Below are the code and all the weights of a small trained network. Each question names an input and a target symbol and asks about switching units off, where a switched-off unit gives its printed mean instead of its output.

import numpy as np


def w(rows, s, z=0):
    codes = np.array(rows[::2]) - 128.0
    scale = np.full(codes.shape[1], s)
    scale[-1] = z or s
    return codes * scale


def norm(h):
    return h / np.sqrt((h * h).mean(-1, keepdims=True) + 1e-5)


def f(y):
    return y / 2 * (1 + np.tanh(0.7978845608 * (y + 0.044715 * y**3)))


def softmax(a):
    e = np.exp(a - a.max(-1, keepdims=True))
    return e / e.sum(-1, keepdims=True)


def log_softmax(a):
    a = a - a.max(-1, keepdims=True)
    return a - np.log(np.exp(a).sum(-1, keepdims=True))


def net(x, mask):
    ids = ['αδζλξπτ'.index(c) for c in x.split()]
    T = len(ids)
    res = E[ids] + P[:T]
    r = norm(res)
    for j in range(2):
        rows = slice(3 * j, 3 * j + 3)
        q, k, v = (r @ M[0][rows].T for M in (Q, K, V))
        z = softmax(np.where(np.tri(T) > 0, q @ k.T / 3**0.5, -1e9)) @ v
        o = O[0][rows]
        res = res + np.where(mask[j], z, o[:, -1]) @ o[:, :-1]
    y = f(norm(res) @ A[0][:, :-1].T + A[0][:, -1])
    res = res + np.where(mask[2:26], y, B[0][:, -1]) @ B[0][:, :-1]
    return log_softmax(norm(res)[-1] @ U[:, :-1].T + U[:, -1])


Q, K, V, O, A, B = {}, {}, {}, {}, {}, {}
E = w([
[135,146,113],'α',
[100,251,117],'δ',
[126,156,123],'ζ',
[100,117,80],'λ',
[107,91,154],'ξ',
[190,57,197],'π',
[130,132,128],'τ',
],0.016)
P = w([
[126,96,138],'0',
[207,209,231],'1',
[31,157,173],'2',
[131,57,140],'3',
[164,162,221],'4',
[50,138,164],'5',
[102,101,94],'6',
[113,144,233],'7',
[58,140,162],'8',
[98,107,89],'9',
[90,130,249],'10',
[230,196,23],'11',
],0.013)
Q[0] = w([
[237,103,252],'h1',
[202,37,198],'h1',
[178,135,205],'h1',
[82,85,226],'h2',
[194,110,115],'h2',
[129,119,143],'h2',
],0.016)
K[0] = w([
[5,85,81],'h1',
[78,164,128],'h1',
[101,94,126],'h1',
[63,91,150],'h2',
[108,170,76],'h2',
[116,134,117],'h2',
],0.024)
V[0] = w([
[45,106,100],'h1',
[255,157,160],'h1',
[165,172,187],'h1',
[49,71,149],'h2',
[221,166,169],'h2',
[149,113,188],'h2',
],0.0097)
O[0] = w([
[175,86,171,122],'h1',
[57,200,47,126],'h1',
[69,193,117,182],'h1',
[2,171,97,253],'h2',
[208,58,211,64],'h2',
[89,99,179,179],'h2',
],0.0087,0.0041)
A[0] = w([
[175,140,223,71],'n1',
[117,73,75,141],'n2',
[86,59,144,90],'n3',
[173,210,146,217],'n4',
[117,125,130,135],'n5',
[115,139,130,98],'n6',
[117,87,134,40],'n7',
[122,128,139,110],'n8',
[94,143,112,58],'n9',
[112,127,134,111],'n10',
[99,130,154,42],'n11',
[132,23,149,3],'n12',
[136,115,128,107],'n13',
[137,127,123,105],'n14',
[199,160,91,133],'n15',
[46,122,203,164],'n16',
[107,148,121,59],'n17',
[191,146,65,11],'n18',
[105,6,49,116],'n19',
[104,193,76,62],'n20',
[101,122,133,81],'n21',
[124,183,192,159],'n22',
[142,54,120,35],'n23',
[168,141,107,90],'n24',
],0.021,0.0042)
B[0] = w([
[58,250,187,206],'n1',
[133,183,150,145],'n2',
[191,162,106,175],'n3',
[149,79,76,165],'n4',
[139,134,130,136],'n5',
[140,126,128,134],'n6',
[138,112,103,134],'n7',
[132,134,130,131],'n8',
[171,139,126,158],'n9',
[137,131,125,136],'n10',
[134,123,143,141],'n11',
[145,5,98,186],'n12',
[128,118,128,125],'n13',
[122,123,128,122],'n14',
[69,91,176,146],'n15',
[56,84,113,254],'n16',
[154,122,123,142],'n17',
[45,88,137,139],'n18',
[196,244,126,162],'n19',
[202,71,161,204],'n20',
[130,121,118,140],'n21',
[87,193,183,180],'n22',
[127,58,149,150],'n23',
[101,93,127,128],'n24',
],0.031,0.012)
U = w([
[87,242,159,232],'α',
[60,124,184,153],'δ',
[13,127,79,105],'ζ',
[223,197,121,254],'λ',
[158,88,4,141],'ξ',
[70,78,82,1],'π',
[103,204,22,50],'τ',
],0.013,0.0043)

Each question gives the input, a string of symbols that net reads in full, and the target symbol t.
The units are the heads (3 rows each of Q, K, V and O) and the neurons (one row each of A and B). Each row of codes is followed by its name. A weight is (code - 128) times the scale printed after its matrix; where a second scale follows, it is the last column's (O, A, B and U).
mask holds one flag per unit, heads first, then neurons. A switched-off unit (its flag False) gives its mean, the last column of its rows in O or B, instead of its output. The means were averaged over made-up inputs and are rounded, as every weight is.
A unit's drop is (log p(t) with every unit on - log p(t) with that unit switched off) / (log p(t) with every unit on - log p(t) with every unit switched off).
The circuit of an input: a set's keep is (log p(t) with only the set's units on - log p(t) with every unit switched off) / (log p(t) with every unit on - log p(t) with every unit switched off). Starting from the 12 units with the biggest drops (on a tie, the unit counted first), units are removed one at a time, each time the one whose removal leaves the highest keep (on an exact tie, the one counted first), for as long as the keep stays at least 0.8.
units of the circuit, in order: the units of the circuit, biggest drop first
most important unit: the unit with the biggest drop
top k neurons: the k neurons with the biggest drops, biggest first
which heads matter: for each layer, one digit per head in row order, 1 if its drop is at least 0.15 and else 0, layers parted by /
drop when u is switched off: that unit's drop, to one decimal
input ζ π λ δ δ ζ τ, target λ: top 2 neurons -> n16; n12
input ξ ξ δ π ξ λ ξ λ α ζ, target λ: most important unit -> n20
input λ π λ λ τ ξ λ λ α δ, target λ: units of the circuit, in order -> n20; n16
input α π τ λ α ξ α λ ζ ζ, target λ: top 3 neurons -> n16; n20; n12
input ζ τ λ λ τ ξ π, target ξ: top 2 neurons -> n12; n22
input ξ λ ξ α, target ξ: units of the circuit, in order -> n12; h1
input λ τ λ λ, target λ: top 2 neurons -> n16; n20
input λ τ ξ δ ξ λ π τ λ λ λ λ, target ξ: which heads matter -> 10
input π λ δ π π π ξ, target ξ: top 2 neurons -> n22; n1
input π δ π δ ξ τ ζ, target ξ: which heads matter -> 00
input τ ξ δ τ, target ξ: which heads matter -> 10
input ξ ξ δ α π λ ξ ξ ξ τ, target ξ: which heads matter -> 00
input ξ ξ τ τ τ ξ π δ τ π, target ξ: which heads matter -> 11
input α δ ξ ζ, target ξ: most important unit -> h2
input δ ζ λ δ ξ ξ δ λ ζ δ, target λ: which heads matter -> 10
input α α ξ ξ λ λ α α λ π, target λ: top 2 neurons -> n19; n16
input π λ ξ α, target ξ: top 2 neurons -> n12; n22
input α λ λ α λ λ τ, target λ: top 3 neurons -> n16; n12; n20
input λ λ ζ λ τ ζ α, target λ: which heads matter -> 10
input λ λ λ, target ξ: top 2 neurons -> n1; n20
input λ δ ξ ξ, target ξ: top neuron -> n12
input ξ α λ λ λ τ π, target λ: drop when n1 is switched off -> 0.1
input δ λ ξ ξ λ λ ξ ξ α δ, target ξ: drop when n22 is switched off -> 0.0
input ξ τ ξ λ λ τ α, target λ: drop when n20 is switched off -> 0.1
